Below is a small trained network, with its code and all its weights. Each question gives an input and a target symbol and asks what happens when units are switched off, that is, made to give their printed mean instead of their output.

import numpy as np


def w(rows, s, z=0):
    codes = np.array(rows[::2]) - 128.0
    scale = np.full(codes.shape[1], s)
    scale[-1] = z or s
    return codes * scale


def f(y):
    return y / 2 * (1 + np.tanh(0.7978845608 * (y + 0.044715 * y**3)))


def softmax(a):
    e = np.exp(a - a.max(-1, keepdims=True))
    return e / e.sum(-1, keepdims=True)


def log_softmax(a):
    a = a - a.max(-1, keepdims=True)
    return a - np.log(np.exp(a).sum(-1, keepdims=True))


def net(x, mask):
    ids = ['ΞΣΦβγεζθλπτψω'.index(c) for c in x.split()]
    T = len(ids)
    res = E[ids] + P[:T]
    u = 0
    for l in range(2):
        q, k, v = (res @ M[l].T for M in (Q, K, V))
        z = softmax(np.where(np.tri(T) > 0, q @ k.T / 4**0.5, -1e9)) @ v
        res = res + np.where(mask[u], z, O[l][:, -1]) @ O[l][:, :-1]
        u += 1
        y = f(res @ A[l][:, :-1].T + A[l][:, -1])
        res = res + np.where(mask[u : u + 8], y, B[l][:, -1]) @ B[l][:, :-1]
        u += 8
    return log_softmax(res[-1] @ U[:, :-1].T + U[:, -1])


Q, K, V, O, A, B = {}, {}, {}, {}, {}, {}
E = w([
[45,175,130],'Ξ',
[78,175,137],'Σ',
[32,187,202],'Φ',
[7,243,166],'β',
[249,140,135],'γ',
[130,161,109],'ε',
[187,132,249],'ζ',
[139,140,87],'θ',
[107,124,73],'λ',
[192,153,116],'π',
[194,107,35],'τ',
[76,114,254],'ψ',
[52,48,89],'ω',
],0.0094)
P = w([
[138,77,94],'0',
[118,254,170],'1',
[138,75,101],'2',
[103,246,183],'3',
[139,72,105],'4',
[96,238,195],'5',
[137,73,105],'6',
[89,231,204],'7',
[137,72,107],'8',
[80,226,214],'9',
[133,67,111],'10',
],0.0071)
Q[0] = w([
[250,90,225],'L0H0',
[253,130,64],'L0H0',
[126,155,188],'L0H0',
[135,61,156],'L0H0',
],0.017)
K[0] = w([
[252,117,206],'L0H0',
[215,189,59],'L0H0',
[127,88,179],'L0H0',
[160,136,160],'L0H0',
],0.025)
V[0] = w([
[160,78,115],'L0H0',
[90,103,199],'L0H0',
[220,118,5],'L0H0',
[73,99,217],'L0H0',
],0.0034)
O[0] = w([
[135,148,165,108],'L0H0',
[152,187,75,194],'L0H0',
[108,73,253,3],'L0H0',
[150,193,50,224],'L0H0',
],0.0045,0.00041)
A[0] = w([
[142,109,136,46],'L0N0',
[105,44,6,231],'L0N1',
[183,75,38,2],'L0N2',
[126,130,78,182],'L0N3',
[48,82,81,47],'L0N4',
[123,97,170,42],'L0N5',
[167,203,69,1],'L0N6',
[136,32,111,132],'L0N7',
],0.021,0.0039)
B[0] = w([
[147,114,75,119],'L0N0',
[220,251,158,253],'L0N1',
[31,16,48,167],'L0N2',
[141,118,176,154],'L0N3',
[12,78,115,182],'L0N4',
[183,116,33,119],'L0N5',
[70,196,145,133],'L0N6',
[85,136,65,187],'L0N7',
],0.023,0.011)
Q[1] = w([
[81,87,82],'L1H0',
[134,201,119],'L1H0',
[86,1,104],'L1H0',
[96,103,107],'L1H0',
],0.039)
K[1] = w([
[114,184,70],'L1H0',
[230,91,205],'L1H0',
[6,202,12],'L1H0',
[131,135,100],'L1H0',
],0.022)
V[1] = w([
[185,101,69],'L1H0',
[204,163,61],'L1H0',
[141,193,119],'L1H0',
[97,53,254],'L1H0',
],0.00091)
O[1] = w([
[184,103,126,71],'L1H0',
[160,151,146,194],'L1H0',
[119,206,112,254],'L1H0',
[126,6,180,13],'L1H0',
],0.0013,0.00081)
A[1] = w([
[252,101,170,126],'L1N0',
[207,121,80,142],'L1N1',
[119,131,90,128],'L1N2',
[88,114,158,211],'L1N3',
[191,84,68,3],'L1N4',
[192,54,204,141],'L1N5',
[153,55,152,187],'L1N6',
[75,86,124,156],'L1N7',
],0.02,0.0059)
B[1] = w([
[169,32,162,191],'L1N0',
[171,149,66,254],'L1N1',
[103,100,152,253],'L1N2',
[167,94,154,235],'L1N3',
[69,119,166,195],'L1N4',
[3,130,82,144],'L1N5',
[193,155,41,137],'L1N6',
[52,122,101,158],'L1N7',
],0.032,0.0066)
U = w([
[217,242,241,253],'Ξ',
[158,110,229,235],'Σ',
[117,94,169,212],'Φ',
[77,85,184,29],'β',
[99,122,110,4],'γ',
[205,108,151,45],'ε',
[153,79,96,57],'ζ',
[220,167,102,72],'θ',
[203,254,107,51],'λ',
[182,151,114,162],'π',
[147,176,56,81],'τ',
[156,145,120,169],'ψ',
[73,239,155,98],'ω',
],0.006,0.0063)

Each question gives the input, a string of symbols that net reads in full, and the target symbol t.
The units are the heads (4 rows each of Q, K, V and O) and the neurons (one row each of A and B). Each row of codes is followed by its name. A weight is (code - 128) times the scale printed after its matrix; where a second scale follows, it is the last column's (O, A, B and U).
mask holds one flag per unit, layer by layer, with each layer's heads first. A switched-off unit (its flag False) gives its mean, the last column of its rows in O or B, instead of its output. The means were averaged over made-up inputs and are rounded, as every weight is.
A unit's drop is (log p(t) with every unit on - log p(t) with that unit switched off) / (log p(t) with every unit on - log p(t) with every unit switched off).
The circuit of an input: a set's keep is (log p(t) with only the set's units on - log p(t) with every unit switched off) / (log p(t) with every unit on - log p(t) with every unit switched off). Starting from the 12 units with the biggest drops (on a tie, the unit counted first), units are removed one at a time, each time the one whose removal leaves the highest keep (on an exact tie, the one counted first), for as long as the keep stays at least 0.8.
units of the circuit, in order: the units of the circuit, biggest drop first
k most important neurons: the k neurons with the biggest drops, biggest first
k most important neurons of layer l: the k neurons of layer l with the biggest drops, biggest first
input ε ζ λ, target λ: units of the circuit, in order : L0N1; L1N1
input ω γ θ ω ω τ ω γ, target Σ: 2 most important neurons : L0N7; L0N1
input ω β ω ζ ω λ ω τ, target Ξ: most important neuron : L0N6
input τ ψ ω Ξ τ θ ω Φ ε, target ε: 2 most important neurons of layer 0 : L0N4; L0N2
input ω ζ ω ζ τ π τ λ Σ, target Σ: 3 most important neurons : L0N7; L0N2; L0N6
input τ τ ω ω β ω Σ, target Σ: 4 most important neurons : L0N7; L1N0; L0N2; L0N4
input ω β θ Φ τ ω γ ζ ω ω, target β: 3 most important neurons of layer 1 : L1N7; L1N1; L1N3
input ε ζ τ β τ β ε λ, target Ξ: 4 most important neurons : L0N2; L0N6; L0N4; L0N7
input ζ ε Ξ τ λ τ τ λ, target Σ: 3 most important neurons : L0N2; L0N4; L1N1
input ζ Σ γ, target γ: 3 most important neurons : L0N1; L1N4; L1N6
input θ τ τ τ γ, target γ: units of the circuit, in order : L0N1; L1N7; L0N2
input Φ ω τ τ Ξ, target Ξ: 2 most important neurons : L0N4; L0N2
input τ ψ ζ ε, target Ξ: 4 most important neurons of layer 0 : L0N4; L0N2; L0N7; L0N6
input τ ψ τ ω ω Ξ τ ε β, target β: units of the circuit, in order : L0N1; L1N7
input ζ Φ ζ π, target Ξ: 2 most important neurons : L0N2; L0N4
input ω γ π ω ω ε ω ε θ ζ ζ, target ζ: 3 most important neurons : L1N0; L0N2; L0N1
input τ ζ τ ε λ β, target Ξ: 3 most important neurons : L0N4; L0N2; L1N3
input θ ε π λ τ, target τ: 3 most important neurons of layer 0 : L0N1; L0N2; L0N4
input Φ ζ θ, target θ: 3 most important neurons of layer 0 : L0N4; L0N1; L0N2
input τ ζ Ξ ω, target Ξ: 2 most important neurons of layer 1 : L1N2; L1N0
input ζ ω ω Σ ω ω ω λ Σ λ, target Σ: 2 most important neurons of layer 1 : L1N1; L1N3
input ε ψ λ τ Φ ω τ ω, target Σ: 3 most important neurons : L0N2; L0N1; L0N4
input τ ω τ τ, target Φ: units of the circuit, in order : L0N1
input β ω ψ λ Σ ζ τ τ, target Σ: units of the circuit, in order : L1N0; L0N4
input λ ε Ξ ω ω ω θ ω ω ζ ε, target ε: 3 most important neurons : L1N0; L0N4; L0N7
